Here is a tiny trained network, its code and every weight. The questions are about switching its units off for an input and a class, where a switched-off unit gives its printed mean instead of its output.

import numpy as np


def w(rows, s, z=0):
    codes = np.array(rows[::2]) - 128.0
    scale = np.full(codes.shape[1], s)
    scale[-1] = z or s
    return codes * scale


def f(y):
    return np.maximum(y, 0)


def log_softmax(a):
    a = a - a.max(-1, keepdims=True)
    return a - np.log(np.exp(a).sum(-1, keepdims=True))


def net(x, mask):
    res = np.array(x, float).reshape(1, 5) / 4 @ E
    y = f(res @ A[0][:, :-1].T + A[0][:, -1])
    res = res + np.where(mask, y, B[0][:, -1]) @ B[0][:, :-1]
    return log_softmax(res[-1] @ U[:, :-1].T + U[:, -1])


A, B = {}, {}
E = w([
[186,252,179,126,214],'x0',
[95,128,196,46,105],'x1',
[167,104,139,179,222],'x2',
[20,146,184,255,114],'x3',
[202,201,160,182,67],'x4',
],0.0095)
A[0] = w([
[77,122,107,180,174,148],'n1',
[71,99,123,183,107,156],'n2',
[97,82,80,158,46,150],'n3',
[104,143,161,34,63,141],'n4',
[149,191,196,156,130,155],'n5',
[174,151,95,150,174,52],'n6',
[226,118,77,85,178,236],'n7',
[140,69,108,84,135,124],'n8',
[170,86,148,88,162,176],'n9',
[109,93,162,183,171,190],'n10',
[115,74,112,63,188,164],'n11',
[106,102,76,176,126,145],'n12',
[199,176,98,128,146,74],'n13',
[126,132,94,129,69,182],'n14',
[204,117,93,91,175,190],'n15',
[182,113,127,139,111,147],'n16',
[160,148,185,143,103,142],'n17',
[211,164,187,106,180,218],'n18',
[138,131,131,71,95,116],'n19',
[82,184,102,6,79,196],'n20',
[221,155,80,113,159,108],'n21',
[238,196,133,159,139,186],'n22',
[94,149,158,139,100,253],'n23',
],0.014,0.0041)
B[0] = w([
[63,195,56,246,142,184],'n1',
[72,143,91,158,59,198],'n2',
[85,61,126,108,44,212],'n3',
[43,138,194,53,139,210],'n4',
[186,169,202,187,121,196],'n5',
[108,151,120,91,111,173],'n6',
[177,110,34,66,222,249],'n7',
[110,84,141,125,154,188],'n8',
[160,94,141,146,217,195],'n9',
[97,179,94,230,129,186],'n10',
[103,17,133,172,194,216],'n11',
[122,126,87,177,102,178],'n12',
[160,254,57,86,115,187],'n13',
[137,82,148,85,56,174],'n14',
[228,126,47,87,210,224],'n15',
[160,121,119,88,121,158],'n16',
[200,156,203,104,117,168],'n17',
[247,155,132,118,167,237],'n18',
[76,169,146,73,168,176],'n19',
[61,132,157,20,178,231],'n20',
[164,152,37,51,118,209],'n21',
[204,251,124,86,97,230],'n22',
[86,146,190,135,68,180],'n23',
],0.0082,0.016)
U = w([
[76,163,102,200,120,251],'0',
[149,50,122,110,226,98],'1',
[208,179,87,66,152,102],'2',
[155,52,140,110,9,59],'3',
[65,140,196,65,119,95],'4',
[197,180,248,158,126,119],'5',
],0.011,0.0015)

Each question gives the input, the list of numbers given to net, and the class t.
The units are the neurons (one row each of A and B). Each row of codes is followed by its name. A weight is (code - 128) times the scale printed after its matrix; where a second scale follows, it is the last column's (A, B and U).
mask holds one flag per neuron, in row order. A switched-off neuron (its flag False) gives its mean, the last column of its row in B, instead of its output. The means were averaged over made-up inputs and are rounded, as every weight is.
A unit's drop is (log p(t) with every unit on - log p(t) with that unit switched off) / (log p(t) with every unit on - log p(t) with every unit switched off).
The circuit of an input: a set's keep is (log p(t) with only the set's units on - log p(t) with every unit switched off) / (log p(t) with every unit on - log p(t) with every unit switched off). Starting from the 12 units with the biggest drops (on a tie, the unit counted first), units are removed one at a time, each time the one whose removal leaves the highest keep (on an exact tie, the one counted first), for as long as the keep stays at least 0.8.
units of the circuit, in order: the units of the circuit, biggest drop first
top k neurons: the k neurons with the biggest drops, biggest first
drop of u: that unit's drop, to one decimal
input [2,-8,6,6,3], class 0: units of the circuit, in order -> n1
input [-1,0,5,-2,-1], class 1: units of the circuit, in order -> n22, n13
input [8,-3,5,7,-3], class 5: top 2 neurons -> n5, n18
input [-6,4,-4,7,-7], class 0: top 2 neurons -> n1, n2
input [0,5,-2,6,2], class 4: top 2 neurons -> n18, n22
input [-6,1,-8,1,3], class 4: top 2 neurons -> n4, n20
input [-2,4,-3,1,8], class 4: top 2 neurons -> n18, n4
input [6,-3,2,1,-8], class 1: top 2 neurons -> n22, n11
input [-8,7,-6,3,5], class 4: top 2 neurons -> n4, n20
input [-6,0,-7,1,-1], class 4: top 2 neurons -> n20, n4
input [1,-2,7,6,3], class 0: top 2 neurons -> n1, n10
input [3,-5,-1,-4,-7], class 1: top 2 neurons -> n11, n22
input [-3,3,8,-3,2], class 1: drop of n9 -> 0.2
input [-2,5,-7,-6,8], class 4: units of the circuit, in order -> n4
input [6,-3,-6,2,8], class 5: drop of n5 -> 0.3
input [-7,-5,-7,-6,6], class 3: top 2 neurons -> n3, n14
input [-2,-1,-5,-4,2], class 4: drop of n18 -> 0.1
input [3,7,6,-1,-2], class 1: drop of n13 -> 0.1
